Below is a small trained network, with its code and all its weights. Each question gives an input and a target symbol and asks what happens when units are switched off, that is, made to give their printed mean instead of their output.

import numpy as np


def w(rows, s, z=0):
    codes = np.array(rows[::2]) - 128.0
    scale = np.full(codes.shape[1], s)
    scale[-1] = z or s
    return codes * scale


def f(y):
    return np.maximum(y, 0)


def softmax(a):
    e = np.exp(a - a.max(-1, keepdims=True))
    return e / e.sum(-1, keepdims=True)


def log_softmax(a):
    a = a - a.max(-1, keepdims=True)
    return a - np.log(np.exp(a).sum(-1, keepdims=True))


def net(x, mask):
    ids = ['ΠΣαδημφψ'.index(c) for c in x.split()]
    T = len(ids)
    res = E[ids] + P[:T]
    r = res
    for j in range(3):
        rows = slice(2 * j, 2 * j + 2)
        q, k, v = (r @ M[0][rows].T for M in (Q, K, V))
        z = softmax(np.where(np.tri(T) > 0, q @ k.T / 2**0.5, -1e9)) @ v
        o = O[0][rows]
        res = res + np.where(mask[j], z, o[:, -1]) @ o[:, :-1]
    y = f(res @ A[0][:, :-1].T + A[0][:, -1])
    res = res + np.where(mask[3:15], y, B[0][:, -1]) @ B[0][:, :-1]
    return log_softmax(res[-1] @ U[:, :-1].T + U[:, -1])


Q, K, V, O, A, B = {}, {}, {}, {}, {}, {}
E = w([
[44,96,145],'Π',
[156,54,94],'Σ',
[44,97,144],'α',
[234,72,25],'δ',
[58,250,102],'η',
[37,99,145],'μ',
[194,173,209],'φ',
[102,182,6],'ψ',
],0.012)
P = w([
[207,205,156],'0',
[179,182,153],'1',
[150,166,157],'2',
[129,151,156],'3',
[109,137,156],'4',
[91,124,153],'5',
[77,112,152],'6',
[63,101,147],'7',
[50,88,144],'8',
[38,75,141],'9',
[27,65,137],'10',
[17,51,132],'11',
[5,40,130],'12',
[2,23,124],'13',
],0.0077)
Q[0] = w([
[57,141,198],'H0',
[181,103,175],'H0',
[121,166,228],'H1',
[255,71,162],'H1',
[248,199,110],'H2',
[253,227,205],'H2',
],0.023)
K[0] = w([
[69,140,196],'H0',
[172,104,183],'H0',
[126,129,196],'H1',
[253,116,127],'H1',
[127,196,143],'H2',
[203,177,228],'H2',
],0.026)
V[0] = w([
[170,186,78],'H0',
[70,55,192],'H0',
[37,6,97],'H1',
[164,112,43],'H1',
[66,2,217],'H2',
[232,60,189],'H2',
],0.0087)
O[0] = w([
[110,79,154,157],'H0',
[150,175,90,93],'H0',
[216,48,155,185],'H1',
[172,148,91,163],'H1',
[102,254,185,71],'H2',
[179,167,223,2],'H2',
],0.0088,0.0065)
A[0] = w([
[132,128,131,23],'N0',
[76,75,189,195],'N1',
[185,124,136,78],'N2',
[174,246,149,37],'N3',
[160,80,211,171],'N4',
[42,129,149,84],'N5',
[106,161,29,91],'N6',
[81,184,199,96],'N7',
[55,71,199,2],'N8',
[143,120,114,218],'N9',
[82,103,147,122],'N10',
[225,172,92,36],'N11',
],0.012,0.0044)
B[0] = w([
[141,96,163,128],'N0',
[88,78,93,181],'N1',
[167,127,133,135],'N2',
[48,18,135,144],'N3',
[99,198,180,151],'N4',
[83,168,107,158],'N5',
[174,167,177,254],'N6',
[213,174,117,166],'N7',
[253,84,167,142],'N8',
[77,150,140,195],'N9',
[148,100,102,166],'N10',
[184,50,76,137],'N11',
],0.028,0.0096)
U = w([
[156,117,88,101],'Π',
[218,182,209,205],'Σ',
[153,146,57,95],'α',
[101,78,254,175],'δ',
[235,83,77,55],'η',
[113,193,41,100],'μ',
[150,122,85,5],'φ',
[92,46,63,237],'ψ',
],0.0079,0.002)

Each question gives the input, a string of symbols that net reads in full, and the target symbol t.
The units are the heads (2 rows each of Q, K, V and O) and the neurons (one row each of A and B). Each row of codes is followed by its name. A weight is (code - 128) times the scale printed after its matrix; where a second scale follows, it is the last column's (O, A, B and U).
mask holds one flag per unit, heads first, then neurons. A switched-off unit (its flag False) gives its mean, the last column of its rows in O or B, instead of its output. The means were averaged over made-up inputs and are rounded, as every weight is.
A unit's drop is (log p(t) with every unit on - log p(t) with that unit switched off) / (log p(t) with every unit on - log p(t) with every unit switched off).
The circuit of an input: a set's keep is (log p(t) with only the set's units on - log p(t) with every unit switched off) / (log p(t) with every unit on - log p(t) with every unit switched off). Starting from the 12 units with the biggest drops (on a tie, the unit counted first), units are removed one at a time, each time the one whose removal leaves the highest keep (on an exact tie, the one counted first), for as long as the keep stays at least 0.8.
circuit, biggest first: the units of the circuit, biggest drop first
top k neurons: the k neurons with the biggest drops, biggest first
heads that matter: for each layer, one digit per head in row order, 1 if its drop is at least 0.15 and else 0, layers parted by /
drop of u: that unit's drop, to one decimal
input δ ψ μ δ δ α μ ψ ψ δ Σ α, target Σ: top neuron : (N4)
input Σ ψ ψ φ α δ Σ, target δ: circuit, biggest first : (H2 N4 N6)
input Σ φ ψ η α, target η: circuit, biggest first : (N8 H2 N7 N6)
input ψ Σ α φ μ Π μ δ δ Σ Π, target Σ: top 2 neurons : (N4 N7)
input ψ Σ δ μ Σ μ Σ ψ δ ψ Π α δ, target Σ: circuit, biggest first : (H1 N6)
input ψ Π ψ μ η ψ μ δ φ, target δ: top 4 neurons : (N3 N4 N6 N10)
input α μ μ, target μ: circuit, biggest first : (H2 N6 N5)
input ψ η ψ α, target ψ: top 3 neurons : (N6 N1 N7)
input α ψ α, target ψ: heads that matter : 010
input μ μ ψ, target Σ: heads that matter : 010
input δ ψ μ, target ψ: heads that matter : 110
input μ α φ α φ Π φ φ ψ ψ δ ψ η μ, target η: top 2 neurons : (N8 N7)
input ψ η μ ψ η Π, target η: top 4 neurons : (N8 N7 N6 N9)
input δ ψ Π, target ψ: circuit, biggest first : (N6)
input ψ α Σ μ δ ψ η ψ ψ α ψ φ δ, target Σ: circuit, biggest first : (H1 N6 N1)
input ψ φ Σ ψ ψ δ ψ ψ φ ψ Σ, target ψ: top 3 neurons : (N6 N1 N7)
input η μ ψ δ α ψ α μ μ, target μ: top 2 neurons : (N6 N5)
input ψ ψ ψ μ ψ, target ψ: heads that matter : 101
input ψ δ μ ψ μ ψ, target ψ: heads that matter : 110
input ψ α φ μ δ δ ψ μ ψ δ δ ψ μ, target ψ: circuit, biggest first : (N1)
input δ α ψ Σ α, target Σ: top 2 neurons : (N7 N4)
input ψ η Σ μ, target Σ: top 3 neurons : (N7 N4 N8)
input α ψ α ψ δ μ Σ α ψ α μ Σ, target μ: top 2 neurons : (N6 N8)
input α ψ ψ ψ φ ψ φ Σ α ψ δ Σ η α, target η: top 3 neurons : (N8 N7 N6)
input ψ μ η ψ Π α ψ Σ ψ Σ, target ψ: top 3 neurons : (N6 N7 N1)
input α Σ μ α δ δ ψ α α α φ η μ, target η: top 4 neurons : (N8 N7 N6 N9)
input α α Π μ Π α ψ μ α Σ ψ Π, target ψ: circuit, biggest first : (N1)
input Π ψ ψ η, target μ: drop of H0 : 0.3
